Below is a small trained network, with its code and all its weights. Each question gives an input and a class and asks what happens when units are switched off, that is, made to give their printed mean instead of their output.

import numpy as np


def w(rows, s, z=0):
    codes = np.array(rows[::2]) - 128.0
    scale = np.full(codes.shape[1], s)
    scale[-1] = z or s
    return codes * scale


def f(y):
    return y / 2 * (1 + np.tanh(0.7978845608 * (y + 0.044715 * y**3)))


def log_softmax(a):
    a = a - a.max(-1, keepdims=True)
    return a - np.log(np.exp(a).sum(-1, keepdims=True))


def net(x, mask):
    res = np.array(x, float).reshape(1, 4) / 4 @ E
    y = f(res @ A[0][:, :-1].T + A[0][:, -1])
    res = res + np.where(mask, y, B[0][:, -1]) @ B[0][:, :-1]
    return log_softmax(res[-1] @ U[:, :-1].T + U[:, -1])


A, B = {}, {}
E = w([
[199,40,129,205,180,55,219,200],'x0',
[128,62,21,124,231,227,57,110],'x1',
[120,167,1,56,156,8,137,134],'x2',
[238,169,145,95,176,157,181,27],'x3',
],0.0071)
A[0] = w([
[188,25,91,207,182,107,170,178,49],'n1',
[116,185,24,73,178,2,123,104,67],'n2',
[46,53,135,162,106,99,109,220,136],'n3',
[53,210,76,52,121,244,31,86,102],'n4',
[130,153,214,120,39,52,212,156,147],'n5',
[152,100,239,194,143,233,95,153,75],'n6',
[109,203,198,133,31,74,161,138,2],'n7',
[36,107,127,145,106,101,99,185,114],'n8',
[43,232,134,74,78,174,18,26,94],'n9',
[232,175,149,122,157,163,204,8,227],'n10',
[154,35,96,200,206,101,170,161,127],'n11',
[110,40,63,124,224,209,60,148,53],'n12',
[36,96,126,135,79,142,66,205,179],'n13',
[126,38,21,165,215,226,46,104,103],'n14',
[134,69,231,186,98,191,105,96,117],'n15',
],0.0065,0.0042)
B[0] = w([
[185,212,216,175,147,34,216,198,198],'n1',
[136,23,58,17,87,73,12,215,208],'n2',
[220,82,207,84,192,221,116,90,197],'n3',
[141,177,236,194,131,47,210,187,254],'n4',
[94,152,88,187,56,135,149,15,215],'n5',
[123,60,70,46,49,33,30,216,197],'n6',
[151,184,83,125,14,131,191,7,176],'n7',
[254,74,206,58,168,210,120,72,171],'n8',
[137,168,216,170,163,56,178,218,253],'n9',
[205,48,214,89,231,215,100,93,239],'n10',
[116,165,226,177,114,45,181,151,208],'n11',
[132,197,72,120,22,132,172,19,215],'n12',
[224,68,195,104,221,197,147,82,206],'n13',
[108,162,63,137,32,132,155,4,251],'n14',
[106,57,55,52,61,33,44,210,193],'n15',
],0.0074,0.0083)
U = w([
[128,186,195,206,135,54,216,226,64],'0',
[119,168,73,144,30,148,167,25,76],'1',
[119,56,66,42,75,64,19,234,56],'2',
[191,78,190,67,229,224,128,86,40],'3',
[102,99,152,176,183,158,117,121,235],'4',
[11,186,40,249,183,196,30,154,4],'5',
[15,184,40,233,183,204,42,151,4],'6',
[17,186,35,241,180,208,42,158,4],'7',
],0.012,0.011)

Each question gives the input, the list of numbers given to net, and the class t.
The units are the neurons (one row each of A and B). Each row of codes is followed by its name. A weight is (code - 128) times the scale printed after its matrix; where a second scale follows, it is the last column's (A, B and U).
mask holds one flag per neuron, in row order. A switched-off neuron (its flag False) gives its mean, the last column of its row in B, instead of its output. The means were averaged over made-up inputs and are rounded, as every weight is.
A unit's drop is (log p(t) with every unit on - log p(t) with that unit switched off) / (log p(t) with every unit on - log p(t) with every unit switched off).
The circuit of an input: a set's keep is (log p(t) with only the set's units on - log p(t) with every unit switched off) / (log p(t) with every unit on - log p(t) with every unit switched off). Starting from the 12 units with the biggest drops (on a tie, the unit counted first), units are removed one at a time, each time the one whose removal leaves the highest keep (on an exact tie, the one counted first), for as long as the keep stays at least 0.8.
circuit, biggest first: the units of the circuit, biggest drop first
most important unit: the unit with the biggest drop
top k neurons: the k neurons with the biggest drops, biggest first
drop when u is switched off: that unit's drop, to one decimal
input [1,4,-5,-4], class 2: most important unit => n6
input [-6,-7,3,-8], class 3: circuit, biggest first => n13, n8
input [4,-1,-3,5], class 3: top 3 neurons => n10, n4, n9
input [5,-1,-6,0], class 2: circuit, biggest first => n6, n15
input [7,5,-6,2], class 0: top 3 neurons => n1, n11, n2
input [-1,-4,2,5], class 3: top 2 neurons => n10, n14
input [5,-7,-4,-6], class 1: top 2 neurons => n5, n7
input [6,-3,6,-8], class 3: circuit, biggest first => n3, n8
input [1,7,-6,2], class 1: top 2 neurons => n14, n12
input [-6,0,5,5], class 0: top 2 neurons => n4, n9
input [0,0,1,-2], class 4: top 2 neurons => n10, n6
input [7,5,-6,-8], class 3: top 2 neurons => n3, n13
input [-2,-7,-8,-3], class 2: top 2 neurons => n15, n6
input [-8,-3,-6,-6], class 0: circuit, biggest first => n9
input [5,6,6,-4], class 1: top 4 neurons => n14, n12, n4, n9
input [3,0,0,-2], class 4: top 2 neurons => n4, n9
input [-7,-8,-2,-3], class 1: top 2 neurons => n7, n5
input [1,8,-3,-6], class 1: drop when n12 is switched off => 0.4
input [0,4,-7,7], class 2: drop when n6 is switched off => 0.7
input [-8,3,-3,8], class 0: circuit, biggest first => n4
input [-5,5,-2,-8], class 3: drop when n8 is switched off => 0.1
